Facts:
{flumugrim,flabriklu,stoplo,drasik,bregre,plugo} φ trubrok
{zuste,plugom} φ fabru
{dastes,draski,roskom} φ dabra
{brike,fupla,trarim,ginur,kluvudak,pustavas} φ skovol
{tagrom,grigas,zogroskal,dibra,davin,vavul} φ kasom
{flukir,trazir,nomur,vuplik,trubru,fatuk} φ treklal
{bobrizal,skupan,briflabrus,pabu} φ stoklim
{konen,bragum,muflol,trison,biketi,plikir} φ podru
{lezam,bozul,skiteplok} φ tipe
{nake,deskeskor,fuli,kasom,kladugra,nastafus} φ roges
{sedu,numom,droze,stoklim,vovu,podru,drafil} φ libem
{notran,tribusken,muti,braskun} φ dastes
{sobur,ledran,voze,tepil,fidol,timas,keva} φ trozu
{sopim,daklek,keskosti,tradis} φ skodun
{koral,griskim,plobu} φ ginur
{sazuplim,flopi,taskos,fabru,klogranom} φ droni
{pleska,mupi,gomu,plubra,lodu,meren} φ draski
{flustas,plisko,skazar,drodro,klatul,lutak} φ sova
{popi,fluvon,koflon,dagur} φ tadrak
{stutir,bobo,flebem} φ trarim
{gusun,zustis,sova,ragak} φ pustavas
{draril,skidrir,dobril} φ stoplo
{treklal,tralolas,tadrak,zimam} φ brutras
{podrifa,sevizu,rubre,stutemos,skopuful} φ flopi
{tipe,zabron,draflom} φ gribromer
{vazuke,lipla,munom,kluvar,gatu,plusefi} φ tragre
{griskir,flusta,mipam,grefla} φ brike
{skodun,flofudrom} φ grobas
{skizir} φ voze
[flumugrim,konen,sopim,fupla,bozul,popi,drasik,podrifa,sevizu,griskim,zustis,drodro,dagur,vazuke,tepil,klatul,lutak,plikir] Ω f
[zuste,sedu,sazuplim,pleska,trazir,mupi,nomur,tralolas,vuplik,koflon,pabu,flusta,munom,ragak,nastafus,roskom,zimam,plusefi] Ω b
[tagrom,numom,daklek,stutir,skazar,draril,gomu,keskosti,vovu,plobu,taskos,meren,bobo,biketi,mipam,draflom,davin,vavul,rubre,braskun,fidol,gatu,skopuful,skiteplok,flebem] Ω a
[flukir,koral,grigas,droze,bragum,muflol,zabron,lodu,trison,kluvudak,griskir,klogranom,fatuk,tradis,kladugra,timas,plugo] Ω e
[bobrizal,flabriklu,lezam,notran,deskeskor,skupan,briflabrus,plisko,fluvon,plugom,zogroskal,gusun,ledran,bregre,fuli,kluvar,stutemos,skizir] Ω c
[nake,sobur,tribusken,flustas,muti,plubra,trubru,dibra,lipla,drafil,grefla,skidrir,flofudrom,dobril,keva] Ω d
zuste σ [tepil,skiteplok,keskosti,ginur,muflol]
brike σ [drodro,drasik,koflon,popi]
tagrom σ [nomur,plikir,flabriklu,stutir,flopi]
droni σ [tepil,tribusken,ledran]
fupla σ [stutemos,zogroskal]
numom σ [droze,lezam,plobu]
grigas σ [davin]
deskeskor σ [bobrizal]
mupi σ [flukir,flabriklu,timas,draflom,gusun]
flustas σ [skidrir,ledran]
bragum σ [flukir,flebem]
plugom σ [stutemos,skupan,pleska]
dagur σ [brutras,mipam,draflom]
trozu σ [nomur,tragre,libem,flumugrim]
trison σ [gusun]
voze σ [lodu,mipam]
griskir σ [taskos,bobrizal,podrifa]
dibra σ [lodu,lipla,skazar,trubrok,koflon,keva]
sova σ [zogroskal,sazuplim,grobas]
flusta σ [keskosti,nomur,draril,flofudrom]
skovol σ [sobur]
biketi σ [rubre,sazuplim,roskom]
kasom σ [sedu,lipla,keva]
drafil σ [klogranom,briflabrus,draflom]
pustavas σ [popi]
vavul σ [dabra,kladugra]
ragak σ [tipe,tragre,sazuplim]
fidol σ [gomu,fuli,muti,sopim]
nastafus σ [flumugrim,gatu,skopuful]
skizir σ [griskim,plubra,koflon,pleska]
plugo σ [tepil,rubre]
lutak σ [fuli,lezam]
plusefi σ [ginur,tadrak,sopim]
dobril σ [dastes,trazir]

Known rows:
popi: [ 22 -12  37  -9 -10  -6  -5  -8 -18  -1  -8 -19 -23  20 -27  11   8  -1
  21  -7  20  26 -11   0  28  -3  14 -19  19   9]
kluvar: [ -8 -24   6  23  13  -6   5  -3   3  -1 -16   6  14 -30 -41  -2  12 -11
 -18  27  -5  14 -21 -10  11 -15  33 -11 -49   1]
tralolas: [ 31   6  24 -12 -37 -15   6 -15 -11  46 -12  -8 -38  62  55   5 -21   3
  47 -27 -24  16 -36  30   0   9  -3 -43  43   4]
skovol: [-23  22  13   2  26   7  10 -13   8  17   8   0  -6   5 -11 -16  24 -18
 -26  -1   7  -3   0  18 -11 -52 -14 -11 -38 -38]
konen: [ 26  -2  32 -19 -11 -27 -32  -3 -18  -6  -8   0 -14  15 -30  17  -3  -7
  24  15  -2   6 -10  10  19 -22   5 -19  11 -16]
grobas: [-14  -1   2  19   1   4  13   9 -10  -4  -8 -10   2  -1 -26  -4  -6  -9
  -8  -4   9  12  11  -8   2  -4  23  14  -6 -17]
grigas: [ 31 -30 -32  -4  66 -31 -10  31  10 -16 -22 -32  43  11  44 -27 -53 -27
  21 -33 -22  14 -75  32 -19 -22 -37 -16   8  12]
roges: [  5  12  -9   7  18   8  17   4  -8  -5  -7   7  12  -2 -22 -19  -2 -21
  -7   2   5   4  -8 -14  -5  -9  25   6  -4 -26]
droni: [  4  15 -18  -1   2  -4  19  -3   1   2 -20   6   6  -4 -29 -14  -2 -10
 -17  10   9   1 -12   2 -16 -22  14   2  -8 -23]
fluvon: [ -6 -26  14  28  10  -4   9 -10   6  -2 -18  -1   6 -21 -46  -4  15  -4
 -28  22   3  26 -25  -5  -1  -8  33 -14 -46  12]
fupla: [ 21  13  18 -48  -6 -13  -4 -16  -7  16 -14  -9 -17   5 -23  12   9  -7
  10   6   6   8 -31   5  26 -38  -5 -24   7 -10]
fabru: [ -3   5  -8  11   7   2  18   5  -6  -2 -13   0   4  -1 -27 -12  -3 -13
 -12   0  10   4   1  -1  -9 -14  18   6  -6 -22]
plisko: [-24 -14  14   4  16   0   4  -5   6  12  -9 -10   9 -36 -37   5  14 -14
 -25  21 -12  18 -26 -13  19 -25  23  -5 -57  -2]
keva: [-23 -20  12  37  -2   4   9   1  -1  11 -18   1  18 -14 -10   2  -1  -9
   0  14 -18  18 -11 -14  11  13  27  -4 -29   1]
plugo: [ 14   9 -18  -8 -14 -14   9 -10   8  21  -3  12  -5   9  26  -3 -12   9
   6   5 -19  -2 -28  13 -13  -8   3 -18   3   5]
nastafus: [ 40  23   4 -30 -28 -18   8 -15 -13  47 -13  11 -22  52  59  -3 -25  -6
  54 -14 -34   5 -48  20   7  -4   0 -44  48 -12]
draflom: [-14  20 -41 -15  18  28 -17   8  21 -58  47   7  21 -22  15  -3  14  36
 -26 -10  42 -35  64 -22 -27  41 -54  58  32  31]
rubre: [-10  20 -44 -15  20  29 -14   8  20 -59  45  10  23 -22  16  -7  14  32
 -23  -9  43 -37  63 -24 -26  43 -52  59  34  32]

Rows:
No name comes twice in this set of rows, the named rows included.
[ -4 -19   6  29  25   7   9   3 -11  -8  -7   7  24 -29 -35  -8   8 -20
  -6  23  -8  20 -21 -33  25   0  50  -2 -38  -4] | zogroskal
[ -7 -10   1  25  11   4  12  -5   2  11 -19  16  25 -15  -8 -11   3 -17
  -4  21 -22  10 -28 -14   2   5  25 -12 -28  -7] | nake
[ -2  33 -51 -33  11   5 -33  -4  35 -59  41  24  25 -22   6  -4  11  41
 -36  15  31 -47  47  -3 -54  20 -66  51  27  21] | numom
[  4  -2  37 -30  -3  -1  -9  -3 -20  13   2 -26 -21   4 -17  21   5 -11
  22 -10   5  17 -10 -10  49 -17   4 -11   7  -5] | drodro
[ 28 -27   9  -8  30   0  -1   6 -11   2 -41  28  -9 -52 -37 -19  34 -49
 -45  10 -39 -16 -19  -6 -22  -7  42 -22 -51  -1] | deskeskor
[ -7  29  19  54  27  -6 -14 -13 -21   9  28  25  -4  20  61 -37  21 -12
  38 -25 -12  19  20   6   6 -28   1 -32 -13  11] | kladugra
[ -8   7   8  15  -8 -23 -23   8  -4 -11  -2   2   4   3 -37   7 -17  -7
 -11  20 -11   4  10   9 -24 -16  14  12 -12 -34] | podru
[ 23   0  31  -2 -41 -11   5 -11 -17  43  -5 -16 -38  63  56  10 -25   4
  54 -31 -22  25 -25  21  11  21   5 -36  49   6] | koflon
[  9  -3  35 -23  -6  -2  -9   0 -22   8  -2 -23 -19   8 -19  19   4 -11
  25  -7   7  17  -8  -7  46 -14   8 -12  10  -6] | griskim
[ 23  -2  34   0 -42  -9   5 -11 -17  42  -5 -17 -41  64  55  11 -24   5
  53 -32 -20  28 -26  22   8  24   6 -37  48  11] | nomur

Now the same nodes, written a new way:
Known rows:
stoplo: [  0   2   1   5   4   3   8  -7   6  -2   0   7  -8  -8  -3   2  -4   6
   4   1  -3   1   2   1  -3 -11  -3   3   1   9   1  -3]
draski: [ -1   2   9   6   0  11   6  -4  11  -4   1   7  -5  -5  -1   1  -6   2
  -1   4  -2   0   3   6   6 -11  -6   4   5  14   4   4]
dibra: [ 17  -8 -21  -4   0   4 -14  15 -56   4  -3  13  26  17 -13 -13   5   1
  16   1  25  -9 -12   1  -9  19   1   0 -11 -18   0  -1]
zustis: [  8  -7  29  25   3   1  -1 -12  -3  -3   0 -18   9   3   4   6   1  -1
  10   2  -5  -5  16   3  -4  -5   0   4  13  -2  -9  -2]
trarim: [  0   2   6   8   1   3   4 -15   4  -3  -2   5 -16  -6   1   3  -3   6
  14   1  -4  -1   5  -2   0 -12  -2   4   0   6   0  -3]
stoklim: [ -2   4   2   6   4   0   9 -11  17  -2  -4  11  -8  -3   0  -1  -5   0
  -2  -4   0   3   2   7  -3   3  -1   5  -3   7   0  -2]
plisko: [  0  13  22  10   7 -12  -8  -5 -29  -2  -3   1 -62 -17   3  -4  -8 -26
  10  15  -7  13 -32 -12 -12  17  -7 -19  -4 -10  10  -2]
nomur: [ -3   1  29   7   4  -9   2   4  15  -1  11 -15   0  -2   4   2   5   1
  -4   1  -4   1   2   3 -14 -12  -1   0   5  -1  -4   3]
draflom: [-12 -11 -13 -32  -6   4  -1   7  22   9  -4 -19   2  26 -15   2   3  35
  -9 -15  -9  -5  31   8   8   7   2   9   4   0   2  11]
skovol: [  0  -1 -17  -2 -10   6  -3  -6  -2  -3  -2  23   4   1   3 -10  10 -13
  15   4  12  -6  -7  -2   4 -28   7   3 -18  -2  -1   0]
libem: [ -3   5   1   7   4   0   8 -10  21  -2  -3   9  -8  -2   2   1  -5   0
  -4  -2  -1   3  -2   4  -3  -2   0   5  -1   7  -1  -2]
lutak: [  6  -8   3  18 -15  -7 -10  -7 -22  -5  -4   2  35   9  16  -4  21 -24
   3   8   4  -3   3  -4   5 -31   2   3 -14   0 -16   6]
drodro: [ 10  -7  29  25   4   2  -4 -12 -13  -4   0 -15   9   3   5   6   3   2
  18   1   0  -5  17   3  -4   2  -1   6  11   0  -7  -3]
kladugra: [ -3   3 -22   7   3   4   4  -7  16  -7  -5  18   0 -14  -7   3  -9   4
   0  -1  -9   9   8 -10   3 -20   0  -1  11  11   2 -14]
notran: [ -1  14  22   6   9  -5  -4   6 -21  -2   3   4 -51 -18  -1  -6 -13 -27
  -9  18  -2  15 -37  -2 -13  22 -11 -20   0  -4  13   5]
tradis: [ -3   4 -20   9   2   6   3  -9  19 -10  -3  19  -3 -13  -6   4  -9   5
   1  -2  -9   9   8  -8   2 -18   0   1  11  11   2 -12]
briflabrus: [ -3  13  17   7  13 -13  -3   2 -11  -3  -5   7 -57  -7  -3  -8 -13 -30
 -13  11   1  17 -35   0 -16  25  -6 -17  -4 -11   9   3]
koflon: [  8  -1  26  12  13  -5  -3   5 -10  -1  11  -2   7  -2   1  -1   3  11
  20  -3  12   1  -1   5 -19   3  -7   5   6  -2   2  -2]

Rows:
No name comes twice in this set of rows, the named rows included.
[ -3  12 -14   1  -3 -20 -11  13 -42   0  -4  22 -24 -10   5 -17   4 -50
 -13  23   7  15 -54 -18  -9 -10  -5 -21 -30  -8   5   3] | deskeskor
[ 10  -8  27  25   4   2  -1  -8  -9  -4   2 -12  11   3   3   6   0   2
   9   1   0  -4  14   3  -6  -3  -2   7  11   0  -9  -4] | griskim
[ -2 -11  19   2 -11  10  -2   7  14   5   9  -5  -1   9  19   2   7 -24
   3   5  18 -14 -15 -14   5 -17  19   8  -8 -13  -5 -11] | ragak
[ -4   4   2   3   4   2   6  -5  16  -5   3   5 -11  -8 -10  -5  -3   9
   6   0  -5   2   6   6 -14 -14  -1   3  -1   5   1   2] | brutras
[ -2  -1 -22 -32  -5   4   7   7  12  13   3 -22  17   3   2  14  -1  30
   0 -15  -6 -12  19   0  27  23   7   3   7   0   2   0] | rubre
[ -6  -6 -30 -41 -16  15   2  13  32  13   3  -2  26  15  17   5   6   5
 -12 -16  16 -19  -2  -2  29  29  24  11  -9 -14   0  -8] | biketi
[  0  11  17  10  11  -8  -1   9 -21   1   2   3 -50 -15  -2  -4 -16 -25
  -5  16   2  14 -46 -17 -19  21  -7 -15  -6  -8  10  -9] | stutemos
[ -5   6 -18   9   1   1   4 -11  24  -9  -7  26  -2 -11   0   1  -6   2
  -8  -4  -8  12   6  -4   4 -10   0   3  10  12   1 -11] | droze
[ 14   5 -12  -9  -3  -4   1   6  -8   1   6   1  22  -6   8  -3  14 -27
   8   3  14  -7   4  14  25 -27  13 -17  -7 -12  -4   9] | zuste
[ -3  16  21   7  11 -15  -3   7 -13  -4   5   2 -50 -22  -2  -9  -8 -22
  -4  15  -7  17 -36  -7 -25  20  -7 -19  -5 -12  10   4] | fluvon
[  0  -1 -48  -1  -7   6  -2   4   6  -8  -5  37  15  -4  -8  -7   3 -12
   1   3   5   4  -3 -13   9 -38  11  -3  -5   2  -1 -12] | grigas
[  5  21   8   3  13 -13  -1   1 -27  -2   1   3 -50 -28  -2  -5 -11 -31
   3  14  -4  13 -30   2  -1  20  -4 -29  -1 -14  11   4] | ledran
[ 12  -1 -22   3  -3   9  -9  -6 -30  -4  -1  38  11   1   0 -11  11  -3
  38   1  28  -8 -11  -2  -5 -14   1   9 -18  -2   3  -6] | brike

